The symbols move the units like this.
sz: r>ll, p>lg, j>ql
bc: r>rc, p>hd, j>dl
ph: r>ht, p>gb, j>sg
hj: r>dc, p>nh, j>tq
dc: r>dn, p>qc, j>lm
qc: r>ph, p>ql, j>gt
fj: r>fm, p>jt, j>rr
gb: r>zq, p>sg, j>dn
dn: r>pq, p>tq, j>cp
tq: r>qt, p>ct, j>hj
fc: r>rg, p>jg, j>cj
pq: r>cd, p>qt, j>lg
nc: r>mb, p>zs, j>lp
sr: r>qc, p>ll, j>ph
lp: r>dh, p>bl, j>pn
jt: r>zt, p>tl, j>rt
ht: r>fc, p>sg, j>rg
cd: r>qs, p>mf, j>ct
gs: r>gj, p>bp, j>rc
bl: r>tr, p>ht, j>nc
qt: r>hj, p>zh, j>dc
sg: r>jg, p>sr, j>qn
pn: r>qg, p>jg, j>gs
gt: r>dd, p>pq, j>sz
ct: r>zh, p>hg, j>nh
zt: r>rt, p>hn, j>pj
nh: r>sz, p>zq, j>tq
rc: r>mb, p>pn, j>bl
rt: r>pj, p>fg, j>fj
lm: r>cd, p>pr, j>qs
jg: r>qn, p>qc, j>lt
zh: r>nh, p>ct, j>sl
ql: r>nz, p>gt, j>zq
tb: r>nf, p>fm, j>tl
cj: r>bl, p>lt, j>bp
lg: r>nz, p>dc, j>gt
mb: r>lp, p>cj, j>dh
lc: r>fg, p>bc, j>lc
pr: r>dh, p>dl, j>zt
pb: r>zs, p>fg, j>sr
bp: r>hd, p>lp, j>pn
hg: r>lm, p>nf, j>cd
gj: r>sl, p>rt, j>fz
zs: r>dh, p>mb, j>hd
fm: r>cd, p>zt, j>hn
pj: r>fj, p>pr, j>fm
tl: r>mf, p>sl, j>hn
nf: r>tl, p>gj, j>mf
dd: r>sz, p>cp, j>ll
rr: r>lc, p>pr, j>fg
nz: r>gt, p>dn, j>dd
cp: r>lg, p>ql, j>nz
ll: r>ql, p>nz, j>tr
hn: r>ct, p>tb, j>lm
qs: r>ct, p>hg, j>dn
rg: r>cj, p>ph, j>bl
qn: r>lt, p>sz, j>ht
lt: r>ht, p>dh, j>fc
lb: r>tq, p>qs, j>qt
fb: r>sg, p>zq, j>jg
fz: r>tb, p>fj, j>nf
dl: r>rr, p>qg, j>lc
qg: r>gs, p>zs, j>bc
zq: r>sr, p>sz, j>qc
hd: r>pn, p>sg, j>qg
tr: r>cj, p>fc, j>bp
dh: r>rg, p>tr, j>zs
mf: r>cd, p>fz, j>hg
fg: r>mf, p>rc, j>jt
sl: r>fz, p>pj, j>tb

The rows follow the links: the fewer symbols apart two units are, the more alike their rows tend to be.

Named rows; a name shown again gets a slightly different row:
fc: [  38, -101,  -53,  -77,   96,  -51,   62,  203,   -2,   47,  152,   92,   63,   79, -159,  -87,  138,  114,  194, -155, -272,  115,  116,   11,  163,   86,    8,  -54,  -29,  -95,  -37,  140, -290,  142,   71,   -3,   72,  185,   35,  -15,   40,   35,   38,  -58]
fj: [-130,  -66,   64,   -8,   -6,    8,   38,  131, -137,  -72, -101, -155, -225, -124,  -26,  124,  -34, -131, -173, -181,   27,  -55,  100,  -10,  151,   63,  -66, -246, -123,  -43,   -4, -210,   47, -115, -144,  -26, -109,  -41,   97, -206, -196,   16, -104,   24]
pb: [ 102,   25,  -45, -109, -140,  -58, -101, -142,  123,  -27,   61, -195, -169,  -82,  112, -112,  -40,  -56,  -79,   24,   38,  -15, -169,   71, -167,  192,   86,   63, -129,   22,  -38, -168, -145,  -29, -142,  240,  -15, -199, -178,   39,  -18,   69, -162,  -49]
rg: [  81, -116,  -86, -129,   62,  -35,   78,  148,   32,   38,  132,   20,   -2,   70,  -70, -187,   73,   96,  220, -186, -274,  111,  108,   39,  109,  148,   20,   33,  -23,  -88, -131,  109, -328,  173,   41,   75,  110,  111,    4,    4,   41,   96,  -29,  -66]
lp: [-130, -181,   21,  -32,  -61,   86,   77, -122,  141,   50,  -97,  -25,  -40,   38,  -58, -102,  116, -108,  117, -110,  -76,   37,   33,  195, -118,   -5,   44,  160,  -59,  138, -305,  -10, -144,   83,   21,  167,  287,   20,  -89,   95,   68,  171, -113,   -9]
lm: [-158,   38,  111,  104,   58,  168,  175,  -15,  -77,  -41,   61,   25,  189, -133,   60, -198,   34,  137,   42,   15,   51,  -53,  -40,   71,   13,  123,  -53,  -15,  158, -152,   12,    4,  324,  -80,    7, -143, -154,  -45,  101,  166,  -55,  105,   33,   20]
zt: [-217,    7,  198,   44,   24,   81,   44,  122,  -36,  -15,  -58,  -53, -193, -103,  -96,   40,  -35,  -91,  -83, -188,   10,  -45,  140,   28,  159,  -21, -136, -258,  -17,  -44,  -28, -236,  151, -145, -132,  -78, -124, -102,   52, -119, -143,   99,  -90,   79]
pq: [ 117,   93,  103,  -22,  229,   84,  -18, -179,  -70,    7, -144,  -61,  187,   20,  189,  -90, -227,   50,  -48,   34,   33,   94,  -36, -235,   63,  -72,  -54,  133,  106,   45,   28,   68,  197,   28,  185, -182, -140,  107,  137,   60,   68,   51,   -3,   -3]
hj: [ 122,  119,   78, -111,   18,   94,   39,  -33,   41,  -70,   42,  162,  -20,  106,  283,   49, -222,  164,   62,   75,  252,   18,   56,  -21,  177,  -96,  101, -155,   -6,  197,  -79,   36,   51,  100,  147,    1,  -56,  128,   53,  -20,  174,  -28,  145, -123]
lt: [  73,  -95,  -67,  -88,  113,  -66,   22,  221,   21,   44,  146,  126,   35,  112, -171,  -74,  118,   91,  215, -104, -293,  128,  108,   22,  146,   69,  -20,  -57,    1, -122,   -6,  116, -255,  150,   64,  -24,   55,  144,   24,  -13,   37,   55,   38,  -48]
dc: [ 179,  141,  111,  -98,  191,   81,   -1, -121,  -10,  -41,  -85,   51,  110,   58,  236, -101, -261,  104,    8,   59,  172,   92,  -37, -127,  100,  -27,  -48,  -43,   82,   97,   17,  -38,  183,   78,  161, -106, -173,  154,   73,   78,  166,   35,   -4,  -49]
cj: [ -33, -163,  -77,  -70,   65,   37,   99,   70,   20,   46,   67,   43,   48,   83, -139, -108,  124,   56,  213, -224, -232,   81,  120,   72,   99,   38,   17,   92,  -28,   15, -207,  164, -266,  189,   86,   54,  189,  149,   37,   -1,   35,  124,    6,  -71]
sz: [  98,  213,   23,   52,   36, -172, -218, -160,   66,  197,   49,  -18,  -42,  108,  -48,  -36,  -88,   42,  -77,   34,  -20,    2,  -44, -245,   85, -252,  -61,  129,  115,   58,   80,  170,  -40,   59,   79, -193,   52, -147, -103,  -46,  -24, -141,   -3,  113]
sg: [ 194,   44,  -81, -121,   75, -137,  -93,  226,  138,   20,  166,  127,  -38,  112, -109,   33,  -17,   33,   96,  254, -146,   96,  -46,   28,  -87,   99,  -10, -109,  -38, -129,  227,  -85,  -73,  -43, -117,   37, -132,   -8, -184,  122,  159,   79,  -35,  -11]
dl: [ -98,  -60,   17,   98, -158,  -71, -111,   24, -107,  -80,   -7,  102,   46, -158, -136,   32,  243,    1, -152, -182,  -14,  -58, -109,  -78, -201,  -50,  -40, -199,  -20,  -11,  152,    1,  -18,   69,  -47,  259, -193,   10,   66,  -37,  -98, -172,    2, -134]
tq: [ 100,  115,   95, -109,   -1,  104,   75,  -41,   38, -115,   63,  168,    1,   38,  290,   24, -209,  181,  105,  101,  283,   -5,   20,   26,  151,  -75,  115, -151,    3,  133,  -71,   24,   63,   90,  154,  -28,  -50,  116,   74,   -4,  177,  -49,  128, -122]

Each walk starts at a row. The symbols on each line, taken left to right, move it on to the next unit.
Each answer is a row, close to the row of the unit it stands for.
---
[ -94,   47,  -58,  119,    6,  125,  198,  -66, -104,  -59,  107,  -20,  214, -116,  133, -137,   60,  113,   59,  129,   80,  -95,  -73,  110,  -45,  167,   21,  149,  139, -146,  -26,   83,  259, -147,   -6, -106,  -71,  -51,   91,  161, -107,    4,  122,   12]
j j j j r	[ 122,  118,   75,  -96,   64,  113,   83,  -47,   30,  -92,   26,  128,   28,   59,  310,   23, -242,  146,   77,   67,  260,   29,   14,  -24,  144,  -44,   98, -113,  -37,  158,  -55,   34,   70,   97,  151,  -43,  -93,  164,   94,   14,  183,  -40,  119,  -79]
r r p j	[ 129,  153,   47,   56,  119,  -88, -207, -206,   -8,  193,  -91, -111,   67,   65,  -41,  -60, -140,  -22, -119,   31,  -43,   60,  -64, -303,    2, -205, -110,  198,  116,   84,   82,  155,   39,   34,  120, -191,   -4,  -64,  -27,  -27,   -7,  -43,  -69,   79]
---
[-215,  -18,  157,   37,    8,   51,   34,  135,  -74,    1,  -64,  -92, -211,  -81,  -87,   91,  -26, -101, -147, -166,   29,  -45,  139,   30,  202,  -31, -101, -266,  -75,  -72,  -22, -214,  148, -128, -122,  -83,  -63,  -88,   77, -160, -138,   77, -125,   80]
j r j j	[  48,  232,   59,  -31, -148,   -9,  -27,  -47,  104,   12,  215,  183,  -86,   74,  199,   55,  -96,  182,   69,  121,  233,  -82,   -4,   19,  153, -179,  140, -115,   18,  134,  -49,  103,    5,  122,   60,  -55,    8, -117,  -54,   15,   92, -126,  179,  -17]
r j p p r	[-113,   67,    6,  105,   22,  154,  213,  -56, -108,  -41,   86,   -7,  246, -138,  119, -155,   30,  101,   55,   84,   76,  -93,  -89,   53,   -4,  167,  -21,  116,  163, -161,    2,   52,  305, -144,    2, -131, -100,  -57,  144,  179,  -79,   41,   78,   23]
---
[-117,  196,   47,   60,  -97,  110,  154,  -50,   48,  -55,  229,  160,   72,  -29,  169,  -19,   24,  233,  114,   96,  235, -145,  -14,  134,  129,  -25,   85,  -73,  138,   21,  -81,  124,  188,  -22,   30, -123,   -5,  -91,   21,   84,   24, -112,  194,   -9]
r r r j	[ 107,  163,   41,   54,   77, -155, -268, -165,   59,  202,   -9,  -66,    5,   64,  -64,  -42, -117,  -30, -102,   81,  -58,   34,  -64, -243,    0, -237,  -98,  167,  107,   63,   75,  123,   -8,   17,   51, -182,    3, -159,  -92,    5,   21, -101,  -84,  103]
j r r j r	[  40,  118,   42,  109,   86, -109, -235, -182,  -15,  181,  -91, -111,   44,   49,  -61,  -22,  -98,  -41, -118,  -34,  -63,   35,  -34, -282,   24, -222, -135,  210,  121,   73,   34,  138,  -15,   42,  136, -213,   42, -108,  -39,  -63,  -30,  -73,  -45,  101]
---
[ 147,  -23,  -63,  -75,  112, -112,  -62,  283,   85,   64,  154,  202,   50,  155, -248,   60,   65,   25,  169,  168, -227,  108,   59,   -1,  -17,  -10,  -35, -137,    9, -157,  207,   15, -109,  -21,  -65,  -13,  -38,   94, -102,   58,  166,   38,   24,    3]
p r p r p p	[  98,  108,   86,    3,  175,  -29, -165, -199,  -35,  152, -175,  -75,  109,   28,   29,  -69, -204,  -14,  -89,  -15,   -3,   96,  -36, -275,   38, -159, -123,  178,  105,   68,   49,   88,   77,   78,  156, -208,  -74,   15,   57,  -41,   33,  -32,  -84,   73]
j r p p j r	[ 234,  151,  -37, -110,  -40, -176, -177,  -30,  158,   83,  196,  -51, -137,   29,    6,  -51,  -97,   27,  -33,  205,  -37,   43, -154,  -82,  -82,   95,   27,   23,  -52,  -45,  154,  -70, -134,  -85, -140,   66,  -69, -192, -255,   98,   74,   50, -120,    3]
---
[ -96, -167,  -69,   92, -160,  -94, -118,   38,  -71, -100,  -82,  144,   94,  -93, -207,  120,  271,  -84, -115,  -67,  -11,  -33,  -89,    6, -340,  -63,   29, -107,  -33,   32,  184,  -15,  -39,   27,  -31,  283,  -70,   50,   30,   -1,  -16, -110,    1,  -81]
r p r r j	[ -82, -296,  -68,    3,  -87,   39,    1,  -14,   31,  -39, -250,   46,   51,    9, -110,  113,  167, -195,    4,  -81,  -26,   33,   18,  117, -302,   11,   51,   79,  -98,  122,  -59,  -39,  -67,   68,   -3,  276,  145,  155,  -27,   35,   59,   62,  -47,  -64]
r j r j r	[ -69, -153,  -38,   -8,   48,    7,   82,   -5,   41,  143,   18,   54,   37,   86, -151, -122,  147,   32,  187, -231, -219,   73,  114,   55,  123,  -50,    0,  144,    3,   33, -223,  154, -259,  170,  133,   28,  226,  104,    5,  -27,   32,   76,  -55,  -10]
---
[-283,   54,  104,  145,  -50,  122,  172,  113,  -72,   -7,   72,   20,  -26,  -93,  -29,   16,   53,   32,  -17,  -24,   80, -139,  117,  133,  149,   28,  -50,  -91,   81, -143,  -58,  -75,  309, -167, -131, -188,   18, -138,   93,  -18, -186,    3,   53,  140]
p r r r r r j	[ 196,  102,  107,  -69,  251,   80,  -37, -169,  -38,    1, -136,  -24,  145,   49,  177, -101, -237,   39,   -6,   99,   78,  124,  -56, -201,   36,  -48,  -37,   89,   56,   49,   54,  -36,  173,   29,  155, -125, -170,   94,   74,  104,  115,   88,  -15,  -18]
p j r r j	[ 100,   94,   69,   48,  194,  -37, -158, -217,  -30,  144, -144, -104,   97,   42,  -22,  -51, -138,  -46,  -90,    7,  -64,   43,  -55, -318,   17, -205, -133,  206,  119,   86,   63,   81,   63,   15,  136, -183,   -5,  -13,   25,  -38,  -17,  -23,  -86,  100]
---
[ -39,  184,   15,   53, -169,   43,   94,  -22,   43,  -49,  201,  167,  -40,   53,  180,   66,  -50,  187,   98,   80,  239, -135,   48,  135,  181, -115,  143,  -93,   33,   90,  -79,  115,   51,   48,   52,  -85,   97,  -51,    3,  -19,   29, -154,  230,  -21]
r p j r r	[ 148,  -85, -104, -127,  123,  -65,   -3,  245,   14,   12,  191,   86,   31,  110, -126,  -89,   68,  110,  225,  -24, -289,  143,   72,   -4,   91,  141,  -40,  -46,  -30, -138,   44,   80, -270,   96,   21,   12,  -22,  132,  -51,    1,   86,   69,   27,  -76]
j p r j r j	[-120, -247,  -30,   55,   16,   72,   84,   35,   83,   33, -236,  147,   73,  111, -189,  132,  159, -175,  127,   15, -122,   62,  112,  172, -140, -133,   13,   77,   -7,  105,  -87,   13,  -32,  100,   38,   83,  225,  152,  -22,   90,  141,  118,  -25,   39]
---
[ -23, -197,  -49,  -76,    8,   34,  101,   10,   66,   56,   10,  -28,   19,   60,  -65, -153,  105,    8,  180, -223, -164,   52,   75,  108,   27,   96,   44,  163,  -46,   43, -256,   86, -296,  171,   97,  122,  232,  104,    0,   51,   55,  121,  -79,  -69]
r r j r r	[ -70, -240,  -20,   75,   10,   48,   11,   77,   97,  -18, -213,  166,   93,   99, -250,  168,  149, -213,   36,  111,  -66,   47,   10,  143, -233, -131,   10,   -1,  -30,   81,   12,  -29,   56,    2,  -10,  112,  143,  147,  -94,  118,  150,  111,  -24,   22]
r j p	[ -63, -203,  -20,   64,  -21,   19,  -35,   57,  125,   17, -155,  168,   86,   54, -216,  157,  190, -181,   38,  128,  -53,   29,  -33,  161, -349, -112,    5,  -24,  -28,   61,   61,  -54,   51,  -13,  -47,  183,   67,   76, -114,  145,  120,   49,  -52,    1]
---
[  12,  -81,  -50,  -20, -119,  -49,  -53,    8,  -97, -119,  -53, -197, -110, -208,   38,  -11,   45,  -39, -201, -183,   26,  -20, -111,  -28, -118,  190,   -3,  -69, -133,  -56,   58, -123, -125,  -44,  -97,  239, -149,  -40,   63, -141, -149,  -81, -105, -116]
j j p p r	[ -87, -141,    8,  -76, -102,   51,   75, -144,  141,   52,  -47,  -66,  -58,  -14,  -15, -151,   77,  -67,  104, -173,  -66,   -6,    7,  184, -104,   69,   67,  188,  -54,  108, -309,  -25, -162,   84,   24,  201,  231,  -59, -100,   69,   71,  141, -106,   -2]
p r p r p p	[ 270,  185,   -4,  -83,   97, -155, -214,  -44,  149,   92,   92,  -33,  -84,  120,   18,  -36, -164,   51,  -26,  238,  -53,  127,  -89, -193,  -37,   -5,  -42,   34,   21,  -29,  195,  -46,  -60,  -19,  -72,  -80,  -95, -126, -203,   69,  130,   19,  -76,   50]
